Below are the code and all the weights of a small trained network. Each question names an input and a class and asks about switching units off, where a switched-off unit gives its printed mean instead of its output.

import numpy as np


def w(rows, s, z=0):
    codes = np.array(rows[::2]) - 128.0
    scale = np.full(codes.shape[1], s)
    scale[-1] = z or s
    return codes * scale


def f(y):
    return y / 2 * (1 + np.tanh(0.7978845608 * (y + 0.044715 * y**3)))


def log_softmax(a):
    a = a - a.max(-1, keepdims=True)
    return a - np.log(np.exp(a).sum(-1, keepdims=True))


def net(x, mask):
    res = np.array(x, float).reshape(1, 4) / 4 @ E
    y = f(res @ A[0][:, :-1].T + A[0][:, -1])
    res = res + np.where(mask, y, B[0][:, -1]) @ B[0][:, :-1]
    return log_softmax(res[-1] @ U[:, :-1].T + U[:, -1])


A, B = {}, {}
E = w([
[109,142,144,145,140],'x0',
[80,239,91,1,130],'x1',
[141,120,120,119,117],'x2',
[87,97,214,83,18],'x3',
],0.0065)
A[0] = w([
[68,162,118,25,168,89],'neuron 1',
[79,96,237,83,42,85],'neuron 2',
[105,139,118,58,160,51],'neuron 3',
[178,39,182,214,133,140],'neuron 4',
[150,116,199,69,6,121],'neuron 5',
[220,37,226,195,164,93],'neuron 6',
[113,200,114,46,138,86],'neuron 7',
[61,125,207,121,18,79],'neuron 8',
[138,137,123,152,111,233],'neuron 9',
[85,218,111,54,128,88],'neuron 10',
[108,211,104,45,111,108],'neuron 11',
[187,175,17,168,255,92],'neuron 12',
[90,89,187,105,107,48],'neuron 13',
[200,102,95,105,111,255],'neuron 14',
[113,123,229,94,59,103],'neuron 15',
[90,212,128,66,135,97],'neuron 16',
],0.0058,0.005)
B[0] = w([
[115,79,39,223,69,172],'neuron 1',
[253,226,194,155,185,195],'neuron 2',
[167,120,93,176,62,116],'neuron 3',
[72,64,29,154,54,233],'neuron 4',
[159,144,206,122,174,205],'neuron 5',
[75,79,38,216,8,212],'neuron 6',
[138,74,68,196,38,168],'neuron 7',
[205,191,189,160,174,182],'neuron 8',
[42,84,126,28,167,223],'neuron 9',
[120,87,72,176,38,181],'neuron 10',
[103,86,63,163,39,192],'neuron 11',
[242,217,243,169,205,235],'neuron 12',
[208,181,138,184,83,115],'neuron 13',
[49,116,167,21,175,254],'neuron 14',
[170,171,191,131,161,176],'neuron 15',
[105,98,36,190,60,170],'neuron 16',
],0.0048,0.0039)
U = w([
[87,112,130,108,154,253],'0',
[108,100,76,170,75,45],'1',
[246,160,166,144,177,64],'2',
],0.012,0.0047)

Each question gives the input, the list of numbers given to net, and the class t.
The units are the neurons (one row each of A and B). Each row of codes is followed by its name. A weight is (code - 128) times the scale printed after its matrix; where a second scale follows, it is the last column's (A, B and U).
mask holds one flag per neuron, in row order. A switched-off neuron (its flag False) gives its mean, the last column of its row in B, instead of its output. The means were averaged over made-up inputs and are rounded, as every weight is.
A unit's drop is (log p(t) with every unit on - log p(t) with that unit switched off) / (log p(t) with every unit on - log p(t) with every unit switched off).
The circuit of an input: a set's keep is (log p(t) with only the set's units on - log p(t) with every unit switched off) / (log p(t) with every unit on - log p(t) with every unit switched off). Starting from the 12 units with the biggest drops (on a tie, the unit counted first), units are removed one at a time, each time the one whose removal leaves the highest keep (on an exact tie, the one counted first), for as long as the keep stays at least 0.8.
units of the circuit, in order: the units of the circuit, biggest drop first
k most important neurons: the k neurons with the biggest drops, biggest first
drop of u: that unit's drop, to one decimal
input [-5,-8,1,-8], class 1: units of the circuit, in order -> (neuron 6)
input [0,-6,-4,8], class 2: 2 most important neurons -> (neuron 2; neuron 8)
input [0,3,-4,5], class 2: units of the circuit, in order -> (neuron 2; neuron 4; neuron 8)
input [0,-4,6,7], class 2: units of the circuit, in order -> (neuron 2; neuron 8)
input [-6,-6,-3,8], class 2: 2 most important neurons -> (neuron 2; neuron 8)
input [6,-8,7,-5], class 1: 2 most important neurons -> (neuron 6; neuron 4)
input [-3,-7,2,8], class 2: 4 most important neurons -> (neuron 2; neuron 8; neuron 5; neuron 15)
input [8,4,-4,8], class 2: 2 most important neurons -> (neuron 2; neuron 8)
input [-8,7,-6,-6], class 1: drop of neuron 10 -> 0.2
input [0,-8,-4,-7], class 1: drop of neuron 11 -> -0.1
input [2,-5,-5,6], class 2: drop of neuron 2 -> 0.7
